Small tables with named rows and columns. After each table, cells are looked up by row and column.

botam.tsv
	meb	nulo	kem	gozosep	putimi	mani	ravomo	rifadu	reru	rif
puramud	175	-56	-318	473	-492	311	-289	813	422	229
mak	320	-366	-425	335	-432	361	-556	568	505	214
rep	-165	190	58	-970	38	310	-242	-918	-799	-670

rep, mani -> 310
mak, mani -> 361
puramud, nulo -> -56
puramud, rifadu -> 813
rep, rifadu -> -918
rep, reru -> -799
mak, gozosep -> 335
mak, putimi -> -432
puramud, putimi -> -492
mak, rifadu -> 568
rep, rif -> -670
mak, ravomo -> -556
mak, meb -> 320

gol =
,tuke,nepoki,bugiz,migato,tos,fovene,gil,ras,puti
nima,-12.457,-38.143,41.223,-44.649,-21.353,13.754,-7.650,-1.815,-46.089
teb,-11.774,-35.362,37.861,-42.980,-23.214,16.328,-9.145,-2.576,-45.854
vuda,-39.857,-44.572,-30.833,-34.272,-26.031,-43.697,-30.636,-38.602,-29.460
zenel,-6.898,-35.478,5.314,-46.281,-10.841,28.728,2.876,-7.593,-43.579
kodidin,-13.389,-40.874,36.918,-45.884,-18.628,12.929,-5.874,-10.058,-44.111
tabir,-16.602,-44.393,58.729,-39.210,-21.631,4.443,-11.436,-8.980,-45.828
masevof,-13.126,-38.598,18.799,-44.362,-19.215,14.663,-6.203,-6.110,-45.115
giputuv,-27.899,-53.408,-44.062,-37.092,-57.096,-45.893,-31.130,-37.335,-28.632
koli,-7.621,-35.218,17.228,-46.117,-12.855,27.150,1.960,-4.528,-44.403
gifovi,-39.618,-52.234,-28.474,-34.577,-35.323,-46.761,-33.758,-36.690,-30.844

koli, fovene => 27.150
giputuv, migato => -37.092
nima, tos => -21.353
koli, tuke => -7.621
kodidin, fovene => 12.929
zenel, migato => -46.281
teb, nepoki => -35.362
teb, migato => -42.980
vuda, fovene => -43.697
tabir, ras => -8.980
teb, gil => -9.145
teb, tos => -23.214
nima, puti => -46.089
tabir, bugiz => 58.729
giputuv, tos => -57.096
giputuv, nepoki => -53.408
teb, ras => -2.576
kodidin, gil => -5.874

kugebu:
	lano	maka	sapo	dufup	fipo	neverut	doz
furob	134	195	201	43	158	147	81
lomapo	126	174	32	121	69	102	78
tepu	146	185	215	54	162	152	96
tof	133	190	208	45	162	145	85
kare	72	69	170	197	144	44	134
nuz	62	75	187	185	151	45	126
vak	117	185	39	104	74	107	67

neverut of lomapo = 102
dufup of tof = 45
maka of vak = 185
fipo of nuz = 151
doz of lomapo = 78
neverut of kare = 44
sapo of vak = 39
dufup of tepu = 54
lano of tof = 133
sapo of nuz = 187
lano of vak = 117
fipo of tepu = 162
maka of kare = 69

katoz.csv
,basa,veredo,tazeme,nir,vutin,sikenov,fos,siv,tal,dete
gamozil,4486,4992,3613,4277,5233,5010,3115,4462,3921,3548
refip,3769,3439,4785,4853,3262,2919,5887,3767,4370,5359
vap,4505,4531,4675,4321,4727,4458,4511,4777,4238,4460
timu,4069,5815,4006,2913,5801,5339,3393,5562,3954,3073
katemag,3691,4706,3628,3551,4288,5143,3637,4156,4804,3924
zan,4421,3646,5033,4078,5364,4191,4148,4843,2842,5060
fav,4967,4734,4567,4382,4726,4729,4083,4843,4418,3957
navop,4948,3672,4432,5697,4325,4174,4324,3803,4080,5119
pel,5747,3054,6074,4701,5417,4660,4177,5196,2998,5686
tele,5096,6955,2951,2588,6094,7507,1095,5649,5058,1269
tatu,4167,4048,3991,4895,3658,4180,4534,3586,4852,4669
fev,3994,3690,3367,6392,2679,3744,5034,2297,5619,5332

veredo of tatu: 4048
tazeme of gamozil: 3613
veredo of fav: 4734
nir of fav: 4382
dete of zan: 5060
sikenov of katemag: 5143
vutin of refip: 3262
dete of pel: 5686
vutin of pel: 5417
veredo of vap: 4531
tazeme of fev: 3367
siv of refip: 3767
tal of fav: 4418
veredo of gamozil: 4992
basa of fev: 3994
basa of gamozil: 4486
sikenov of timu: 5339
veredo of katemag: 4706
vutin of tatu: 3658
vutin of fav: 4726
Row with the largest fos: refip

Table kodi
cols = tibu, viruv, mure, vukasad
kaviza: [39056, 41420, 25815, 12099]
ziku: [47153, 16488, 24563, 36493]
vifibal: [77824, 8058, 43113, 32267]
peb: [24485, 27905, 58184, 19139]
lan: [48333, 7597, 36215, 36676]
gutiva: [53123, 13042, 34949, 34471]
vome: [51368, 18963, 22734, 38532]
fipeb: [60675, 40075, 55304, 54633]
niz: [29321, 42776, 36985, 48040]
gipeza: [32503, 44883, 27083, 67134]
ter: [15922, 44961, 26106, 50907]

What is the vukasad of gutiva in kodi?
34471
What is the mure of peb in kodi?
58184
What is the viruv of peb in kodi?
27905
What is the mure of gutiva in kodi?
34949
What is the tibu of ziku in kodi?
47153
What is the vukasad of kaviza in kodi?
12099
What is the viruv of niz in kodi?
42776
What is the tibu of kaviza in kodi?
39056
What is the mure of ter in kodi?
26106
What is the mure of ziku in kodi?
24563
What is the viruv of ter in kodi?
44961
What is the viruv of ziku in kodi?
16488

mosoru =
,vuz,bod,duza,rudo,ril,pup,ragisa
zopudul,0.433,-0.269,-0.685,0.763,0.098,0.341,-0.974
pez,-0.679,-0.352,-0.379,-0.751,-0.075,-0.078,-0.412
domuril,0.029,-0.367,0.035,-0.989,-0.718,-0.755,-0.557
novo,-0.434,-0.370,-0.673,0.034,-0.473,0.013,-0.047

vuz of domuril = 0.029
vuz of zopudul = 0.433
bod of novo = -0.370
bod of domuril = -0.367
duza of novo = -0.673
pup of novo = 0.013
duza of domuril = 0.035
ril of pez = -0.075
ril of novo = -0.473
ragisa of novo = -0.047
rudo of novo = 0.034

faf:
|  | kuz | pib | dob | pirumet |
|---|---|---|---|---|
| sepop | 7 | 191 | 106 | 99 |
| luvev | 148 | 74 | 147 | 19 |
| sez | 42 | 99 | 161 | 66 |
| dakov | 74 | 114 | 84 | 98 |
| muz | 118 | 46 | 163 | 103 |
| genurit | 56 | 49 | 163 | 25 |

sez, pib => 99
luvev, dob => 147
sez, pirumet => 66
dakov, kuz => 74
luvev, pib => 74
sepop, dob => 106
muz, dob => 163
dakov, pirumet => 98
muz, kuz => 118
sez, dob => 161
dakov, pib => 114
luvev, pirumet => 19
genurit, pib => 49
muz, pirumet => 103
sepop, pib => 191
luvev, kuz => 148
Which row has the largest pib? sepop

limugi:
|  | puv | bug | fotid | kabugev | seb |
|---|---|---|---|---|---|
| nit | 230 | 113 | 148 | 69 | 179 |
| sekomu | 172 | 54 | 92 | 145 | 69 |
| seli | 42 | 156 | 108 | 156 | 149 |
| vof | 177 | 202 | 139 | 176 | 176 |
| tideb | 109 | 100 | 153 | 109 | 125 |
| bizif | 15 | 216 | 130 | 194 | 186 |
| bedak | 154 | 86 | 112 | 195 | 87 |
| bop | 93 | 127 | 176 | 59 | 180 |
| rakozom | 208 | 76 | 93 | 166 | 69 |
| rade | 90 | 84 | 102 | 179 | 75 |
| repesik | 74 | 125 | 132 | 81 | 125 |
| vasilu | 163 | 53 | 107 | 144 | 65 |

sekomu, kabugev: 145
tideb, bug: 100
repesik, kabugev: 81
vasilu, fotid: 107
bop, seb: 180
vasilu, bug: 53
seli, fotid: 108
repesik, bug: 125
rakozom, kabugev: 166
rakozom, puv: 208
vof, puv: 177
rade, bug: 84
tideb, puv: 109
rade, fotid: 102
bizif, kabugev: 194
vasilu, seb: 65
repesik, seb: 125

